Below are the code and all the weights of a small trained network. Each question names an input and a target symbol and asks about switching units off, where a switched-off unit gives its printed mean instead of its output.

import numpy as np


def w(rows, s, z=0):
    codes = np.array(rows[::2]) - 128.0
    scale = np.full(codes.shape[1], s)
    scale[-1] = z or s
    return codes * scale


def norm(h):
    return h / np.sqrt((h * h).mean(-1, keepdims=True) + 1e-5)


def f(y):
    return np.maximum(y, 0)


def softmax(a):
    e = np.exp(a - a.max(-1, keepdims=True))
    return e / e.sum(-1, keepdims=True)


def log_softmax(a):
    a = a - a.max(-1, keepdims=True)
    return a - np.log(np.exp(a).sum(-1, keepdims=True))


def net(x, mask):
    ids = ['αζθμπστφψω'.index(c) for c in x.split()]
    T = len(ids)
    res = E[ids] + P[:T]
    u = 0
    for l in range(3):
        q, k, v = (norm(res) @ M[l].T for M in (Q, K, V))
        z = softmax(np.where(np.tri(T) > 0, q @ k.T / 2**0.5, -1e9)) @ v
        res = res + np.where(mask[u], z, O[l][:, -1]) @ O[l][:, :-1]
        u += 1
        y = f(norm(res) @ A[l][:, :-1].T + A[l][:, -1])
        res = res + np.where(mask[u : u + 4], y, B[l][:, -1]) @ B[l][:, :-1]
        u += 4
    return log_softmax(norm(res)[-1] @ U[:, :-1].T + U[:, -1])


Q, K, V, O, A, B = {}, {}, {}, {}, {}, {}
E = w([
[138,88,87,116,123,164,184,221,63],'α',
[83,103,84,207,81,180,193,121,47],'ζ',
[99,122,208,172,100,247,112,149,72],'θ',
[171,193,129,96,230,168,169,94,39],'μ',
[153,231,190,158,74,182,26,150,114],'π',
[143,101,149,129,51,172,118,21,206],'σ',
[153,232,141,196,34,144,224,160,180],'τ',
[100,140,162,183,110,88,48,79,48],'φ',
[192,119,93,7,151,147,82,37,110],'ψ',
[132,144,68,133,106,107,220,190,53],'ω',
],0.016)
P = w([
[252,107,166,132,54,139,153,100,47],'0',
[203,81,149,148,90,139,144,101,73],'1',
[180,97,134,140,102,141,142,114,96],'2',
[140,99,141,120,104,143,152,104,93],'3',
[129,98,124,125,112,155,136,121,103],'4',
[126,122,109,129,124,164,131,132,113],'5',
[87,117,117,110,115,161,145,121,110],'6',
[98,126,90,129,130,174,121,150,133],'7',
[64,131,97,107,130,171,133,139,132],'8',
[51,141,87,107,132,175,129,149,146],'9',
[41,141,79,112,132,177,131,169,157],'10',
],0.015)
Q[0] = w([
[147,150,56,89,63,246,131,140,83],'0.h0',
[133,120,101,83,126,132,187,127,148],'0.h0',
],0.012)
K[0] = w([
[7,171,101,108,152,135,103,145,181],'0.h0',
[132,120,81,143,189,136,132,127,174],'0.h0',
],0.011)
V[0] = w([
[83,3,72,233,38,91,52,95,190],'0.h0',
[122,214,218,220,219,36,110,151,86],'0.h0',
],0.0053)
O[0] = w([
[82,179,131,99,114,168,155,28,91,104],'0.h0',
[70,69,93,89,6,179,147,126,113,2],'0.h0',
],0.015,0.0072)
A[0] = w([
[155,129,149,139,124,58,73,166,171,252],'0.n0',
[167,161,133,171,121,22,49,122,121,193],'0.n1',
[123,101,189,178,97,139,44,125,200,102],'0.n2',
[146,70,26,1,168,136,135,110,91,179],'0.n3',
],0.0087,0.0026)
B[0] = w([
[112,60,129,59,92,228,139,115,211,213],'0.n0',
[87,89,192,140,98,143,239,240,18,255],'0.n1',
[114,176,135,139,177,187,170,18,58,165],'0.n2',
[116,224,56,254,47,19,76,205,187,236],'0.n3',
],0.008,0.0068)
Q[1] = w([
[141,254,14,174,181,44,187,204,199],'1.h0',
[117,12,165,51,160,116,186,139,175],'1.h0',
],0.0068)
K[1] = w([
[18,164,112,141,186,153,107,154,200],'1.h0',
[254,8,171,164,153,91,99,157,151],'1.h0',
],0.0087)
V[1] = w([
[147,96,140,176,125,255,166,149,142],'1.h0',
[144,164,147,140,78,148,125,119,208],'1.h0',
],0.0096)
O[1] = w([
[5,159,193,100,113,87,101,90,175,254],'1.h0',
[170,142,179,152,113,189,231,139,204,86],'1.h0',
],0.012,0.0042)
A[1] = w([
[125,127,78,136,133,104,91,104,113,85],'1.n0',
[144,63,67,59,83,143,100,164,156,64],'1.n1',
[183,111,161,77,159,128,119,9,188,119],'1.n2',
[110,141,117,164,130,168,111,148,121,253],'1.n3',
],0.015,0.0043)
B[1] = w([
[109,126,109,177,111,131,116,56,154,162],'1.n0',
[130,150,89,36,96,121,145,81,160,148],'1.n1',
[201,254,117,60,151,103,141,140,113,254],'1.n2',
[145,122,142,126,107,86,132,81,120,237],'1.n3',
],0.019,0.0065)
Q[2] = w([
[207,220,105,169,156,3,19,195,222],'2.h0',
[210,101,121,61,211,203,153,191,27],'2.h0',
],0.0053)
K[2] = w([
[25,153,2,156,227,175,175,160,189],'2.h0',
[193,93,158,115,178,73,131,139,108],'2.h0',
],0.01)
V[2] = w([
[152,48,90,109,88,68,243,105,110],'2.h0',
[142,112,201,127,119,89,255,85,17],'2.h0',
],0.0064)
O[2] = w([
[102,199,157,237,228,202,115,157,163,114],'2.h0',
[124,189,98,44,162,164,112,75,254,254],'2.h0',
],0.0076,0.0035)
A[2] = w([
[112,148,60,137,141,132,68,168,171,185],'2.n0',
[92,143,244,113,102,196,112,142,6,100],'2.n1',
[169,145,118,116,155,170,147,157,127,88],'2.n2',
[207,35,134,132,171,163,207,189,75,2],'2.n3',
],0.012,0.0037)
B[2] = w([
[120,87,171,112,111,239,140,124,93,253],'2.n0',
[185,18,218,110,161,159,144,155,40,252],'2.n1',
[48,136,77,171,147,105,74,87,137,236],'2.n2',
[120,5,42,187,205,81,251,79,187,236],'2.n3',
],0.012,0.0045)
U = w([
[155,95,219,153,157,161,119,183,67,181],'α',
[37,100,152,102,149,155,91,41,159,67],'ζ',
[69,110,154,112,126,68,82,174,143,57],'θ',
[112,95,88,52,88,150,111,176,153,205],'μ',
[97,125,163,160,84,86,111,184,156,117],'π',
[133,201,141,105,184,99,141,148,99,77],'σ',
[125,133,209,170,118,152,166,136,229,5],'τ',
[155,135,93,194,67,165,108,130,106,134],'φ',
[129,70,107,142,166,116,177,128,165,194],'ψ',
[90,136,119,144,173,251,96,165,141,129],'ω',
],0.011,0.0021)

Each question gives the input, a string of symbols that net reads in full, and the target symbol t.
The units are the heads (2 rows each of Q, K, V and O) and the neurons (one row each of A and B). Each row of codes is followed by its name. A weight is (code - 128) times the scale printed after its matrix; where a second scale follows, it is the last column's (O, A, B and U).
mask holds one flag per unit, layer by layer, with each layer's heads first. A switched-off unit (its flag False) gives its mean, the last column of its rows in O or B, instead of its output. The means were averaged over made-up inputs and are rounded, as every weight is.
A unit's drop is (log p(t) with every unit on - log p(t) with that unit switched off) / (log p(t) with every unit on - log p(t) with every unit switched off).
The circuit of an input: a set's keep is (log p(t) with only the set's units on - log p(t) with every unit switched off) / (log p(t) with every unit on - log p(t) with every unit switched off). Starting from the 12 units with the biggest drops (on a tie, the unit counted first), units are removed one at a time, each time the one whose removal leaves the highest keep (on an exact tie, the one counted first), for as long as the keep stays at least 0.8.
units of the circuit, in order: the units of the circuit, biggest drop first
most important unit: the unit with the biggest drop
k most important neurons: the k neurons with the biggest drops, biggest first
k most important neurons of layer l: the k neurons of layer l with the biggest drops, biggest first
input σ σ ζ σ π ψ, target π: 2 most important neurons of layer 0 => 0.n3, 0.n2
input ψ ψ φ τ φ σ μ ω, target μ: most important unit => 0.h0
input σ ζ ω, target ζ: 3 most important neurons => 1.n2, 0.n3, 1.n0
input π φ φ ψ μ θ ψ, target θ: units of the circuit, in order => 0.h0, 0.n3, 1.h0, 1.n2
input ψ ψ ψ μ σ π θ σ σ ω ω, target ω: 3 most important neurons of layer 2 => 2.n0, 2.n3, 2.n1
input σ ψ π σ ψ ψ ψ σ τ π π, target ζ: 2 most important neurons of layer 0 => 0.n2, 0.n3
input ψ ψ ζ μ, target ζ: 2 most important neurons of layer 0 => 0.n3, 0.n1
input ψ μ ψ ψ ω, target ψ: 3 most important neurons => 0.n3, 2.n3, 1.n2
input σ ζ ψ ψ α τ φ σ ζ α, target ζ: units of the circuit, in order => 1.n2, 1.h0, 0.n1
input ψ π ψ ω σ ψ τ ψ, target τ: units of the circuit, in order => 1.h0, 0.n3, 1.n2, 0.h0
input σ ψ α, target ψ: units of the circuit, in order => 1.n2, 2.n3
input ψ ψ α, target ψ: units of the circuit, in order => 2.n3, 1.n2
input ψ ψ σ ψ ψ, target ψ: 2 most important neurons => 0.n3, 0.n1
input ω ω σ π ω ζ, target ζ: most important unit => 0.n1
input σ ψ ψ μ μ φ, target α: 3 most important neurons => 2.n1, 0.n1, 0.n3
input ψ ψ π ψ σ π φ σ π, target ζ: 2 most important neurons => 0.n2, 0.n1
input ζ φ μ σ ζ ψ, target ζ: 4 most important neurons => 0.n3, 1.n2, 1.n0, 2.n0
input τ φ ω ψ ψ ψ μ ψ σ π, target α: 3 most important neurons of layer 2 => 2.n1, 2.n2, 2.n3
input φ σ σ φ φ ψ ψ ψ μ ψ ψ, target ψ: 2 most important neurons => 1.n2, 2.n3
input ψ σ ψ μ φ ω, target φ: 3 most important neurons of layer 1 => 1.n2, 1.n0, 1.n3
input μ α μ ψ ψ μ ψ μ ω, target μ: 2 most important neurons => 1.n1, 0.n1
input μ φ ψ ω π φ φ, target ζ: 2 most important neurons of layer 0 => 0.n1, 0.n3
input σ ψ σ ω ω, target ω: 3 most important neurons of layer 2 => 2.n0, 2.n1, 2.n3
input ψ ψ ψ φ σ α ψ ω ψ μ, target ψ: 3 most important neurons => 1.n2, 2.n3, 0.n3
input ψ ψ ψ ψ σ σ ψ ψ π ω, target π: 2 most important neurons => 1.n2, 0.n2
input ψ θ α, target θ: 2 most important neurons of layer 2 => 2.n1, 2.n3
input τ ζ ω φ θ μ ψ ψ α ψ, target α: 2 most important neurons of layer 0 => 0.n1, 0.n3
input μ ζ ψ, target ζ: 4 most important neurons => 0.n3, 1.n2, 0.n1, 1.n0
input π ψ ψ π ψ σ π μ, target π: most important neuron of layer 1 => 1.n2
